Here is a tiny trained network, its code and every weight. The questions are about switching its units off for an input and a class, where a switched-off unit gives its printed mean instead of its output.

import numpy as np


def w(rows, s, z=0):
    codes = np.array(rows[::2]) - 128.0
    scale = np.full(codes.shape[1], s)
    scale[-1] = z or s
    return codes * scale


def f(y):
    return y / 2 * (1 + np.tanh(0.7978845608 * (y + 0.044715 * y**3)))


def log_softmax(a):
    a = a - a.max(-1, keepdims=True)
    return a - np.log(np.exp(a).sum(-1, keepdims=True))


def net(x, mask):
    res = np.array(x, float).reshape(1, 5) / 4 @ E
    y = f(res @ A[0][:, :-1].T + A[0][:, -1])
    res = res + np.where(mask, y, B[0][:, -1]) @ B[0][:, :-1]
    return log_softmax(res[-1] @ U[:, :-1].T + U[:, -1])


A, B = {}, {}
E = w([
[142,49,119,74,223,175,94,60,227,156,56,2],'x0',
[203,125,86,98,16,139,209,241,185,169,83,72],'x1',
[222,148,22,161,155,171,40,102,62,84,186,93],'x2',
[126,174,172,138,16,217,160,32,171,62,80,150],'x3',
[108,119,137,241,102,64,76,175,190,74,91,49],'x4',
],0.0094)
A[0] = w([
[22,117,156,172,197,133,99,60,111,104,184,150,99],'neuron 0',
[163,173,170,151,73,104,131,141,63,112,167,150,96],'neuron 1',
[173,61,143,68,160,166,64,64,205,146,99,65,82],'neuron 2',
[120,174,188,142,83,168,133,2,135,43,54,156,250],'neuron 3',
[187,154,101,120,78,114,136,174,167,148,102,116,63],'neuron 4',
[154,128,147,147,195,45,114,171,117,177,105,158,143],'neuron 5',
[202,116,75,110,112,130,202,171,179,164,144,130,122],'neuron 6',
[169,120,142,54,112,204,166,69,108,130,164,164,126],'neuron 7',
[126,82,130,114,205,28,119,136,92,183,184,121,108],'neuron 8',
[225,139,23,162,120,158,68,108,95,106,201,91,34],'neuron 9',
[20,75,194,102,131,52,211,149,143,159,74,151,54],'neuron 10',
[156,77,106,8,149,110,122,129,80,176,159,172,101],'neuron 11',
[132,190,124,144,69,68,85,150,99,147,148,199,29],'neuron 12',
[116,126,157,227,100,60,51,143,182,46,116,61,150],'neuron 13',
],0.0097,0.002)
B[0] = w([
[75,137,83,124,181,250,107,150,40,135,200,92,206],'neuron 0',
[129,231,146,125,123,91,86,216,190,156,95,104,192],'neuron 1',
[189,204,160,71,185,87,61,215,137,205,99,82,250],'neuron 2',
[254,113,30,192,47,95,100,181,137,116,150,96,229],'neuron 3',
[76,160,117,162,156,161,193,113,43,110,249,72,192],'neuron 4',
[239,103,71,157,61,73,124,101,136,94,136,98,180],'neuron 5',
[85,161,99,162,128,176,128,164,30,111,204,60,207],'neuron 6',
[98,94,118,209,177,20,200,86,125,170,141,169,199],'neuron 7',
[250,142,97,132,72,104,160,167,90,34,67,80,204],'neuron 8',
[157,39,193,13,45,147,77,59,165,145,222,209,231],'neuron 9',
[90,70,117,36,83,166,39,75,206,125,243,150,218],'neuron 10',
[121,52,107,153,170,89,217,85,175,165,88,112,197],'neuron 11',
[157,209,227,110,223,106,98,180,171,213,106,90,193],'neuron 12',
[86,74,105,213,206,77,200,72,146,196,165,202,225],'neuron 13',
],0.0083,0.017)
U = w([
[175,196,188,96,189,104,86,190,196,180,94,111,106],'0',
[145,63,178,51,55,152,90,76,198,114,187,179,106],'1',
[226,108,62,173,52,91,150,152,147,52,98,107,129],'2',
[127,65,133,196,197,57,215,80,163,167,127,170,115],'3',
[108,151,90,145,169,249,136,147,47,107,172,101,110],'4',
[158,108,103,135,118,123,129,158,141,118,112,138,245],'5',
[68,134,174,131,123,151,138,91,120,64,45,150,81],'6',
],0.012)

Each question gives the input, the list of numbers given to net, and the class t.
The units are the neurons (one row each of A and B). Each row of codes is followed by its name. A weight is (code - 128) times the scale printed after its matrix; where a second scale follows, it is the last column's (A, B and U).
mask holds one flag per neuron, in row order. A switched-off neuron (its flag False) gives its mean, the last column of its row in B, instead of its output. The means were averaged over made-up inputs and are rounded, as every weight is.
A unit's drop is (log p(t) with every unit on - log p(t) with that unit switched off) / (log p(t) with every unit on - log p(t) with every unit switched off).
The circuit of an input: a set's keep is (log p(t) with only the set's units on - log p(t) with every unit switched off) / (log p(t) with every unit on - log p(t) with every unit switched off). Starting from the 12 units with the biggest drops (on a tie, the unit counted first), units are removed one at a time, each time the one whose removal leaves the highest keep (on an exact tie, the one counted first), for as long as the keep stays at least 0.8.
circuit, biggest first: the units of the circuit, biggest drop first
most important unit: the unit with the biggest drop
k most important neurons: the k neurons with the biggest drops, biggest first
drop when u is switched off: that unit's drop, to one decimal
input [-5,-8,3,6,7], class 4: most important unit : neuron 0
input [8,-5,8,5,-6], class 0: 2 most important neurons : (neuron 2; neuron 10)
input [6,7,-5,-3,5], class 4: circuit, biggest first : (neuron 4; neuron 6)
input [-6,-8,-6,-5,6], class 4: 3 most important neurons : (neuron 0; neuron 9; neuron 2)
input [-7,-7,-7,1,2], class 0: 3 most important neurons : (neuron 12; neuron 9; neuron 1)
input [7,4,-8,-4,-6], class 1: 2 most important neurons : (neuron 10; neuron 12)
input [-1,-7,5,-4,8], class 3: 2 most important neurons : (neuron 13; neuron 6)
input [5,-8,8,-1,-3], class 1: 2 most important neurons : (neuron 9; neuron 6)
input [-6,1,6,4,4], class 0: 3 most important neurons : (neuron 12; neuron 1; neuron 10)
input [-4,-6,0,2,0], class 4: 2 most important neurons : (neuron 0; neuron 2)
input [1,3,-4,-8,6], class 2: 2 most important neurons : (neuron 8; neuron 5)
input [-6,1,6,5,8], class 3: 2 most important neurons : (neuron 13; neuron 2)
input [7,4,7,8,-6], class 2: 2 most important neurons : (neuron 3; neuron 12)
input [5,6,5,-5,-2], class 4: most important unit : neuron 6
input [1,6,-8,-1,-2], class 1: drop when neuron 10 is switched off : 2.6
input [-5,1,-4,7,-5], class 2: drop when neuron 2 is switched off : 0.5
input [7,-8,-6,-6,1], class 4: drop when neuron 9 is switched off : 0.3
